Below is a small trained network, with its code and all its weights. Each question gives an input and a class and asks what happens when units are switched off, that is, made to give their printed mean instead of their output.

import numpy as np


def w(rows, s, z=0):
    codes = np.array(rows[::2]) - 128.0
    scale = np.full(codes.shape[1], s)
    scale[-1] = z or s
    return codes * scale


def norm(h):
    return h / np.sqrt((h * h).mean(-1, keepdims=True) + 1e-5)


def f(y):
    return np.maximum(y, 0)


def log_softmax(a):
    a = a - a.max(-1, keepdims=True)
    return a - np.log(np.exp(a).sum(-1, keepdims=True))


def net(x, mask):
    res = np.array(x, float).reshape(1, 7) / 4 @ E
    u = 0
    for l in range(3):
        y = f(norm(res) @ A[l][:, :-1].T + A[l][:, -1])
        res = res + np.where(mask[u : u + 10], y, B[l][:, -1]) @ B[l][:, :-1]
        u += 10
    return log_softmax(norm(res)[-1] @ U[:, :-1].T + U[:, -1])


A, B = {}, {}
E = w([
[135,141,134,131,135],'x0',
[132,162,133,253,115],'x1',
[130,140,114,126,115],'x2',
[28,180,107,111,137],'x3',
[135,142,131,125,134],'x4',
[134,101,49,150,186],'x5',
[125,113,130,130,133],'x6',
],0.0042)
A[0] = w([
[101,148,100,93,143,96],'L0N1',
[147,208,112,151,94,139],'L0N2',
[66,175,65,123,165,11],'L0N3',
[121,160,97,89,147,152],'L0N4',
[88,191,78,160,126,2],'L0N5',
[147,108,34,128,165,50],'L0N6',
[169,210,137,63,169,106],'L0N7',
[2,158,52,108,160,2],'L0N8',
[161,163,186,212,139,39],'L0N9',
[83,91,145,85,132,219],'L0N10',
],0.0067,0.0015)
B[0] = w([
[131,45,178,135,103,178],'L0N1',
[102,79,102,140,153,187],'L0N2',
[104,137,178,122,121,205],'L0N3',
[62,90,153,133,80,182],'L0N4',
[135,88,186,141,114,186],'L0N5',
[165,143,93,156,228,204],'L0N6',
[131,56,80,154,69,180],'L0N7',
[130,138,253,97,101,254],'L0N8',
[111,89,96,129,109,219],'L0N9',
[118,81,122,172,136,211],'L0N10',
],0.0053,0.0038)
A[1] = w([
[141,69,80,171,98,204],'L1N1',
[98,128,104,75,139,119],'L1N2',
[255,101,84,121,145,51],'L1N3',
[207,97,152,161,159,196],'L1N4',
[133,132,115,77,119,9],'L1N5',
[45,176,94,93,126,255],'L1N6',
[59,124,150,115,190,83],'L1N7',
[66,173,114,107,106,128],'L1N8',
[131,81,159,114,111,253],'L1N9',
[97,111,200,122,47,187],'L1N10',
],0.0076,0.00093)
B[1] = w([
[34,180,153,48,126,199],'L1N1',
[143,60,148,165,127,145],'L1N2',
[98,181,240,125,56,203],'L1N3',
[116,170,152,38,156,202],'L1N4',
[114,2,181,163,185,138],'L1N5',
[229,136,235,111,196,150],'L1N6',
[127,204,139,2,129,175],'L1N7',
[202,113,217,161,162,149],'L1N8',
[129,188,92,94,142,210],'L1N9',
[125,180,29,121,224,254],'L1N10',
],0.0044,0.0063)
A[2] = w([
[92,191,97,85,167,204],'L2N1',
[109,245,151,214,161,178],'L2N2',
[84,192,95,55,226,202],'L2N3',
[5,207,119,230,85,164],'L2N4',
[21,91,98,27,101,228],'L2N5',
[2,185,163,90,173,84],'L2N6',
[205,216,35,172,136,245],'L2N7',
[115,133,208,226,217,143],'L2N8',
[143,124,103,131,127,58],'L2N9',
[146,104,95,147,89,11],'L2N10',
],0.0043,0.0011)
B[2] = w([
[157,151,59,226,148,209],'L2N1',
[131,80,95,73,120,202],'L2N2',
[177,222,54,190,102,255],'L2N3',
[126,73,129,80,134,192],'L2N4',
[118,79,82,254,96,218],'L2N5',
[192,104,135,159,37,252],'L2N6',
[197,185,149,120,248,146],'L2N7',
[159,76,123,73,113,182],'L2N8',
[145,136,128,132,99,128],'L2N9',
[169,100,150,114,143,128],'L2N10',
],0.005,0.0058)
U = w([
[178,162,71,127,169,152],'0',
[139,147,99,133,88,207],'1',
[115,170,226,88,118,109],'2',
[124,139,88,144,108,140],'3',
[67,2,105,116,117,69],'4',
[107,165,84,144,103,3],'5',
],0.0082,0.0025)

Each question gives the input, the list of numbers given to net, and the class t.
The units are the neurons (one row each of A and B). Each row of codes is followed by its name. A weight is (code - 128) times the scale printed after its matrix; where a second scale follows, it is the last column's (A, B and U).
mask holds one flag per neuron, layer by layer. A switched-off neuron (its flag False) gives its mean, the last column of its row in B, instead of its output. The means were averaged over made-up inputs and are rounded, as every weight is.
A unit's drop is (log p(t) with every unit on - log p(t) with that unit switched off) / (log p(t) with every unit on - log p(t) with every unit switched off).
The circuit of an input: a set's keep is (log p(t) with only the set's units on - log p(t) with every unit switched off) / (log p(t) with every unit on - log p(t) with every unit switched off). Starting from the 12 units with the biggest drops (on a tie, the unit counted first), units are removed one at a time, each time the one whose removal leaves the highest keep (on an exact tie, the one counted first), for as long as the keep stays at least 0.8.
circuit, biggest first: the units of the circuit, biggest drop first
most important unit: the unit with the biggest drop
k most important neurons: the k neurons with the biggest drops, biggest first
top k neurons in layer l: the k neurons of layer l with the biggest drops, biggest first
input [8,8,4,-8,5,6,-5], class 2: most important unit : L1N10
input [-6,0,-6,6,1,4,-3], class 2: top 2 neurons in layer 0 : (L0N8; L0N3)
input [-1,8,2,-5,1,7,3], class 4: circuit, biggest first : (L2N3; L2N8)
input [1,-8,-7,6,7,4,-2], class 4: circuit, biggest first : (L0N1; L1N2; L0N4)
input [-6,8,4,1,5,0,5], class 4: top 2 neurons in layer 2 : (L2N3; L2N4)
input [4,5,0,2,1,1,-7], class 4: top 2 neurons in layer 2 : (L2N4; L2N2)
input [-6,-5,8,3,-1,-8,4], class 0: 2 most important neurons : (L1N10; L1N3)
input [1,6,1,-8,4,-2,3], class 2: circuit, biggest first : (L2N3; L2N5; L1N4; L2N1)
input [-5,-3,3,-5,-2,-1,0], class 2: top 3 neurons in layer 0 : (L0N4; L0N8; L0N3)
input [-7,5,4,7,-3,1,-5], class 2: circuit, biggest first : (L0N8; L1N6)
input [1,6,-2,0,5,-2,2], class 4: top 2 neurons in layer 1 : (L1N10; L1N7)
input [-3,-7,-3,-7,2,3,2], class 2: top 2 neurons in layer 1 : (L1N3; L1N10)
input [1,8,5,5,4,-1,6], class 4: top 3 neurons in layer 2 : (L2N4; L2N3; L2N2)
input [-3,8,7,6,-6,1,-1], class 4: top neuron in layer 1 : (L1N4)
input [-3,-8,-2,4,6,-7,6], class 4: 3 most important neurons : (L0N7; L1N5; L1N2)
input [2,-1,4,-8,-2,5,-2], class 2: 2 most important neurons : (L1N3; L1N10)
input [8,-8,-1,2,4,-3,1], class 4: top 3 neurons in layer 1 : (L1N5; L1N2; L1N4)
input [-4,-6,6,-7,-4,4,1], class 2: top 2 neurons in layer 1 : (L1N3; L1N10)
input [-2,1,-6,7,5,-8,4], class 0: top 4 neurons in layer 1 : (L1N10; L1N3; L1N1; L1N6)
input [3,-1,7,5,-6,-8,1], class 0: top neuron in layer 1 : (L1N10)
input [-6,-8,3,-1,-3,-6,4], class 4: 2 most important neurons : (L1N5; L1N2)
input [-5,5,2,6,-2,2,6], class 2: 3 most important neurons : (L0N8; L0N3; L0N7)
input [5,-2,-2,6,0,-7,7], class 0: 2 most important neurons : (L1N10; L1N3)
